Below are the code and all the weights of a small trained network. Each question names an input and a target symbol and asks about switching units off, where a switched-off unit gives its printed mean instead of its output.

import numpy as np


def w(rows, s, z=0):
    codes = np.array(rows[::2]) - 128.0
    scale = np.full(codes.shape[1], s)
    scale[-1] = z or s
    return codes * scale


def norm(h):
    return h / np.sqrt((h * h).mean(-1, keepdims=True) + 1e-5)


def f(y):
    return np.maximum(y, 0)


def softmax(a):
    e = np.exp(a - a.max(-1, keepdims=True))
    return e / e.sum(-1, keepdims=True)


def log_softmax(a):
    a = a - a.max(-1, keepdims=True)
    return a - np.log(np.exp(a).sum(-1, keepdims=True))


def net(x, mask):
    ids = ['ΓΛΠΣαβδεζηθξτφψω'.index(c) for c in x.split()]
    T = len(ids)
    res = E[ids] + P[:T]
    r = norm(res)
    for j in range(2):
        rows = slice(2 * j, 2 * j + 2)
        q, k, v = (r @ M[0][rows].T for M in (Q, K, V))
        z = softmax(np.where(np.tri(T) > 0, q @ k.T / 2**0.5, -1e9)) @ v
        o = O[0][rows]
        res = res + np.where(mask[j], z, o[:, -1]) @ o[:, :-1]
    y = f(norm(res) @ A[0][:, :-1].T + A[0][:, -1])
    res = res + np.where(mask[2:6], y, B[0][:, -1]) @ B[0][:, :-1]
    return log_softmax(norm(res)[-1] @ U[:, :-1].T + U[:, -1])


Q, K, V, O, A, B = {}, {}, {}, {}, {}, {}
E = w([
[165,108,144],'Γ',
[41,140,158],'Λ',
[125,75,90],'Π',
[149,254,135],'Σ',
[157,154,95],'α',
[96,134,192],'β',
[124,57,152],'δ',
[165,108,144],'ε',
[147,139,159],'ζ',
[141,135,154],'η',
[131,107,152],'θ',
[130,79,142],'ξ',
[122,146,138],'τ',
[152,151,172],'φ',
[82,160,129],'ψ',
[109,202,35],'ω',
],0.022)
P = w([
[144,88,81],'0',
[158,78,75],'1',
[173,79,69],'2',
[168,71,64],'3',
[178,84,63],'4',
[183,68,63],'5',
[176,58,63],'6',
[180,62,59],'7',
[186,56,60],'8',
[181,58,58],'9',
[174,102,184],'10',
[170,5,72],'11',
],0.0014)
Q[0] = w([
[178,180,89],'H1',
[88,177,254],'H1',
[231,111,141],'H2',
[151,99,105],'H2',
],0.023)
K[0] = w([
[142,167,106],'H1',
[97,168,252],'H1',
[159,134,79],'H2',
[115,119,110],'H2',
],0.031)
V[0] = w([
[89,151,254],'H1',
[79,112,112],'H1',
[199,152,120],'H2',
[137,130,22],'H2',
],0.0083)
O[0] = w([
[227,83,193,254],'H1',
[146,99,100,85],'H1',
[202,99,157,142],'H2',
[142,2,180,121],'H2',
],0.0068,0.0028)
A[0] = w([
[102,84,244,175],'N1',
[85,202,78,161],'N2',
[113,60,197,5],'N3',
[146,151,250,2],'N4',
],0.011,0.0031)
B[0] = w([
[126,252,129,254],'N1',
[166,108,202,204],'N2',
[102,48,120,183],'N3',
[69,37,58,210],'N4',
],0.016,0.007)
U = w([
[150,113,250,180],'Γ',
[190,103,156,254],'Λ',
[61,129,93,62],'Π',
[73,144,176,56],'Σ',
[192,141,104,108],'α',
[37,158,117,79],'β',
[204,204,198,67],'δ',
[90,46,205,175],'ε',
[183,144,118,124],'ζ',
[85,57,84,183],'η',
[150,218,100,158],'θ',
[141,148,102,133],'ξ',
[129,152,151,46],'τ',
[124,155,156,56],'φ',
[72,204,216,74],'ψ',
[115,130,84,87],'ω',
],0.017,0.0074)

Each question gives the input, a string of symbols that net reads in full, and the target symbol t.
The units are the heads (2 rows each of Q, K, V and O) and the neurons (one row each of A and B). Each row of codes is followed by its name. A weight is (code - 128) times the scale printed after its matrix; where a second scale follows, it is the last column's (O, A, B and U).
mask holds one flag per unit, heads first, then neurons. A switched-off unit (its flag False) gives its mean, the last column of its rows in O or B, instead of its output. The means were averaged over made-up inputs and are rounded, as every weight is.
A unit's drop is (log p(t) with every unit on - log p(t) with that unit switched off) / (log p(t) with every unit on - log p(t) with every unit switched off).
The circuit of an input: a set's keep is (log p(t) with only the set's units on - log p(t) with every unit switched off) / (log p(t) with every unit on - log p(t) with every unit switched off). Starting from all 6 units, units are removed one at a time, each time the one whose removal leaves the highest keep (on an exact tie, the one counted first), for as long as the keep stays at least 0.8.
units of the circuit, in order: the units of the circuit, biggest drop first
unit that matters most: the unit with the biggest drop
top k neurons: the k neurons with the biggest drops, biggest first
heads that matter: for each layer, one digit per head in row order, 1 if its drop is at least 0.15 and else 0, layers parted by /
drop when u is switched off: that unit's drop, to one decimal
input Π θ β η α, target Λ: unit that matters most	N1
input ζ ε ε β, target β: heads that matter	10
input θ β Λ θ Σ ζ φ, target Λ: top 2 neurons	(N4; N2)
input η η Π ζ, target η: top 2 neurons	(N4; N3)
input Γ ω Π Λ Γ, target η: top 2 neurons	(N3; N2)
input η ω ε ω ω β Σ Λ ω θ η, target ε: top 3 neurons	(N4; N3; N2)
input ω ζ α β Λ δ Λ ζ θ φ, target Λ: units of the circuit, in order	(H1; N4)
input ψ ξ α β, target β: units of the circuit, in order	(N4; N1)
input Π Π ε, target η: top 2 neurons	(N2; N3)
input Λ β Λ Π ξ, target η: top 2 neurons	(N2; N3)
input τ ω ω ω ω ψ Λ ζ, target ε: top 2 neurons	(N3; N4)
input τ ω ω ψ η, target ε: units of the circuit, in order	(H2; N4)
input Γ ζ φ, target θ: top 3 neurons	(N2; N3; N4)
input ω ψ ε, target ε: units of the circuit, in order	(H2; H1)
input ε β ψ τ, target η: top 2 neurons	(N1; N4)
input Π φ θ δ θ Σ Σ η, target η: top 3 neurons	(N4; N2; N3)
input β ψ ξ η θ Π Γ, target η: top 2 neurons	(N2; N3)
input Γ Λ Λ η ε ξ, target β: top 3 neurons	(N2; N1; N3)
input ω τ η ξ Γ ω ω ω ω Γ, target ε: drop when H2 is switched off	1.5
input ε η ω ζ ε θ Γ, target ε: drop when N4 is switched off	0.6
input β Γ η φ η η φ θ Λ ζ, target Λ: drop when N4 is switched off	0.6
